Below is a small trained network, with its code and all its weights. Each question gives an input and a target symbol and asks what happens when units are switched off, that is, made to give their printed mean instead of their output.

import numpy as np


def w(rows, s, z=0):
    codes = np.array(rows[::2]) - 128.0
    scale = np.full(codes.shape[1], s)
    scale[-1] = z or s
    return codes * scale


def norm(h):
    return h / np.sqrt((h * h).mean(-1, keepdims=True) + 1e-5)


def f(y):
    return y / 2 * (1 + np.tanh(0.7978845608 * (y + 0.044715 * y**3)))


def softmax(a):
    e = np.exp(a - a.max(-1, keepdims=True))
    return e / e.sum(-1, keepdims=True)


def log_softmax(a):
    a = a - a.max(-1, keepdims=True)
    return a - np.log(np.exp(a).sum(-1, keepdims=True))


def net(x, mask):
    ids = ['ΛΩβδεημσ'.index(c) for c in x.split()]
    T = len(ids)
    res = E[ids] + P[:T]
    r = norm(res)
    for j in range(3):
        rows = slice(4 * j, 4 * j + 4)
        q, k, v = (r @ M[0][rows].T for M in (Q, K, V))
        z = softmax(np.where(np.tri(T) > 0, q @ k.T / 4**0.5, -1e9)) @ v
        o = O[0][rows]
        res = res + np.where(mask[j], z, o[:, -1]) @ o[:, :-1]
    y = f(norm(res) @ A[0][:, :-1].T + A[0][:, -1])
    res = res + np.where(mask[3:19], y, B[0][:, -1]) @ B[0][:, :-1]
    return log_softmax(norm(res)[-1] @ U[:, :-1].T + U[:, -1])


Q, K, V, O, A, B = {}, {}, {}, {}, {}, {}
E = w([
[144,22,254,232,151,87,127],'Λ',
[194,111,108,118,161,130,118],'Ω',
[54,72,88,182,110,117,47],'β',
[20,117,135,116,152,118,171],'δ',
[162,148,103,178,63,188,176],'ε',
[206,122,134,36,173,110,100],'η',
[160,136,186,97,51,142,111],'μ',
[151,194,141,110,104,71,71],'σ',
],0.00092)
P = w([
[226,142,98,254,98,221,204],'0',
[105,153,64,28,72,77,178],'1',
[172,95,179,48,207,128,123],'2',
[181,111,112,196,101,195,186],'3',
[95,159,64,53,91,68,175],'4',
[184,120,181,77,196,92,128],'5',
[173,104,122,185,106,185,180],'6',
[92,151,63,59,99,70,178],'7',
[187,133,164,99,184,73,145],'8',
[171,100,123,180,101,181,178],'9',
[84,151,63,60,96,65,180],'10',
[181,149,175,108,171,56,138],'11',
[166,97,117,177,102,188,178],'12',
],0.00068)
Q[0] = w([
[72,131,4,113,79,102,186],'H1',
[105,135,62,52,77,99,168],'H1',
[166,114,201,194,170,171,100],'H1',
[110,105,140,196,151,177,122],'H1',
[104,147,189,175,133,114,92],'H2',
[162,137,155,84,114,103,131],'H2',
[169,163,171,175,150,96,70],'H2',
[146,126,138,82,124,94,106],'H2',
[164,92,236,181,203,184,114],'H3',
[168,142,61,37,77,90,138],'H3',
[170,95,227,218,188,196,112],'H3',
[188,159,123,73,108,100,133],'H3',
],0.0042)
K[0] = w([
[60,127,88,244,239,80,175],'H1',
[12,79,149,172,202,102,233],'H1',
[251,130,134,85,38,159,28],'H1',
[203,135,51,172,127,142,43],'H1',
[112,70,163,205,181,130,114],'H2',
[83,81,114,67,137,135,134],'H2',
[81,55,114,199,206,209,168],'H2',
[119,85,114,73,170,138,124],'H2',
[205,198,127,35,118,210,178],'H3',
[118,13,151,232,162,98,95],'H3',
[208,221,120,40,114,193,153],'H3',
[160,48,151,198,129,133,138],'H3',
],0.0031)
V[0] = w([
[182,156,81,140,119,136,65],'H1',
[67,105,135,137,115,99,217],'H1',
[110,159,98,156,116,105,67],'H1',
[192,143,75,139,115,151,79],'H1',
[204,188,129,125,140,183,28],'H2',
[127,40,59,102,61,35,79],'H2',
[156,144,254,133,162,89,144],'H2',
[143,162,41,52,105,118,139],'H2',
[64,65,136,153,138,47,101],'H3',
[118,168,3,71,91,137,100],'H3',
[188,153,225,138,129,60,211],'H3',
[103,69,127,157,69,100,117],'H3',
],0.0015)
O[0] = w([
[58,109,109,132,159,112,57,181],'H1',
[192,183,172,134,132,146,188,87],'H1',
[94,137,154,94,131,118,133,86],'H1',
[74,96,110,146,156,125,58,197],'H1',
[205,109,201,80,92,96,181,206],'H2',
[147,223,137,249,139,172,146,164],'H2',
[178,122,66,70,110,145,149,160],'H2',
[169,101,154,202,167,79,142,219],'H2',
[163,57,152,117,107,116,91,14],'H3',
[171,157,45,95,97,187,154,128],'H3',
[85,172,168,217,170,141,105,254],'H3',
[140,69,104,139,149,101,97,112],'H3',
],0.0015,0.00076)
A[0] = w([
[63,214,92,87,77,110,144,46],'N1',
[138,76,50,211,116,181,188,230],'N2',
[122,174,142,144,37,182,178,103],'N3',
[148,95,230,151,62,148,130,50],'N4',
[117,112,187,193,117,71,205,226],'N5',
[111,117,64,198,117,86,49,180],'N6',
[140,168,33,48,59,47,41,67],'N7',
[100,56,143,169,143,111,23,7],'N8',
[31,108,39,75,142,104,236,137],'N9',
[1,104,106,72,141,126,107,66],'N10',
[47,49,61,132,41,156,124,125],'N11',
[59,125,108,107,225,151,161,186],'N12',
[123,114,167,53,250,72,125,4],'N13',
[213,166,109,32,171,107,204,146],'N14',
[34,185,176,134,154,91,94,154],'N15',
[171,63,182,118,126,210,94,213],'N16',
],0.002,0.00035)
B[0] = w([
[144,51,159,229,109,121,137,124],'N1',
[48,78,152,37,116,72,111,192],'N2',
[140,81,91,156,213,87,38,166],'N3',
[139,163,36,158,202,114,103,161],'N4',
[84,179,105,32,106,216,62,217],'N5',
[194,148,185,54,76,182,148,168],'N6',
[113,68,90,124,219,189,166,199],'N7',
[162,206,175,152,125,145,75,104],'N8',
[249,179,186,164,150,138,50,102],'N9',
[145,149,153,181,158,154,215,45],'N10',
[114,195,142,82,160,37,163,79],'N11',
[210,134,40,143,110,145,93,95],'N12',
[50,97,52,164,44,89,106,165],'N13',
[69,191,220,163,103,159,112,255],'N14',
[146,93,85,107,49,171,161,135],'N15',
[150,180,101,181,108,66,234,157],'N16',
],0.0014,0.00082)
U = w([
[90,118,17,190,45,182,187,226],'Λ',
[251,113,124,129,131,248,47,98],'Ω',
[27,176,112,98,249,195,124,84],'β',
[103,28,215,236,168,135,117,142],'δ',
[175,224,218,149,83,124,242,125],'ε',
[192,60,127,15,167,60,161,249],'η',
[176,166,28,220,187,33,84,59],'μ',
[3,94,148,79,30,85,64,48],'σ',
],0.006,0.0018)

Each question gives the input, a string of symbols that net reads in full, and the target symbol t.
The units are the heads (4 rows each of Q, K, V and O) and the neurons (one row each of A and B). Each row of codes is followed by its name. A weight is (code - 128) times the scale printed after its matrix; where a second scale follows, it is the last column's (O, A, B and U).
mask holds one flag per unit, heads first, then neurons. A switched-off unit (its flag False) gives its mean, the last column of its rows in O or B, instead of its output. The means were averaged over made-up inputs and are rounded, as every weight is.
A unit's drop is (log p(t) with every unit on - log p(t) with that unit switched off) / (log p(t) with every unit on - log p(t) with every unit switched off).
The circuit of an input: a set's keep is (log p(t) with only the set's units on - log p(t) with every unit switched off) / (log p(t) with every unit on - log p(t) with every unit switched off). Starting from the 12 units with the biggest drops (on a tie, the unit counted first), units are removed one at a time, each time the one whose removal leaves the highest keep (on an exact tie, the one counted first), for as long as the keep stays at least 0.8.
circuit, biggest first: the units of the circuit, biggest drop first
most important unit: the unit with the biggest drop
k most important neurons: the k neurons with the biggest drops, biggest first
which heads matter: for each layer, one digit per head in row order, 1 if its drop is at least 0.15 and else 0, layers parted by /
input Λ Ω σ μ σ ε μ η μ σ η, target σ: most important unit : N13
input β σ ε σ η μ σ σ μ σ μ, target η: 3 most important neurons : N7; N11; N13
input σ Ω σ β σ δ μ, target μ: which heads matter : 000
input Ω η δ η σ σ, target σ: circuit, biggest first : N13; N9; N15
input μ δ η μ Ω, target ε: circuit, biggest first : H1; N14
input μ Ω Λ Λ Ω, target σ: circuit, biggest first : H3; N13; N3
input σ μ Ω ε Ω Ω η ε, target μ: which heads matter : 001
input β σ η Λ β μ ε ε, target η: 2 most important neurons : N2; N13
input μ η σ σ β Ω, target μ: circuit, biggest first : N13; N2; N16
input Ω ε Ω Λ σ σ μ δ Ω σ ε, target σ: circuit, biggest first : N2; H3
input μ μ η η ε μ σ μ σ μ δ, target ε: circuit, biggest first : N9; H1
input Λ δ δ β η η μ Ω ε, target β: which heads matter : 010
input μ η η β β μ μ σ β, target Ω: which heads matter : 000
input σ Ω η η σ μ σ ε, target μ: circuit, biggest first : N3; N9; N11
input δ μ δ, target Λ: which heads matter : 010
input μ Ω σ σ μ σ μ μ Ω η η, target β: which heads matter : 101
input σ β ε σ β δ, target Λ: circuit, biggest first : N13; N12; N15; N10
input σ Ω σ β β Ω ε σ δ δ ε, target ε: circuit, biggest first : H1
input μ δ μ δ, target β: 2 most important neurons : N5; N2
input σ ε η Ω Ω δ σ μ η Ω Λ, target σ: which heads matter : 000
input η δ η Ω μ Λ σ σ β σ σ, target η: 4 most important neurons : N7; N2; N16; N8
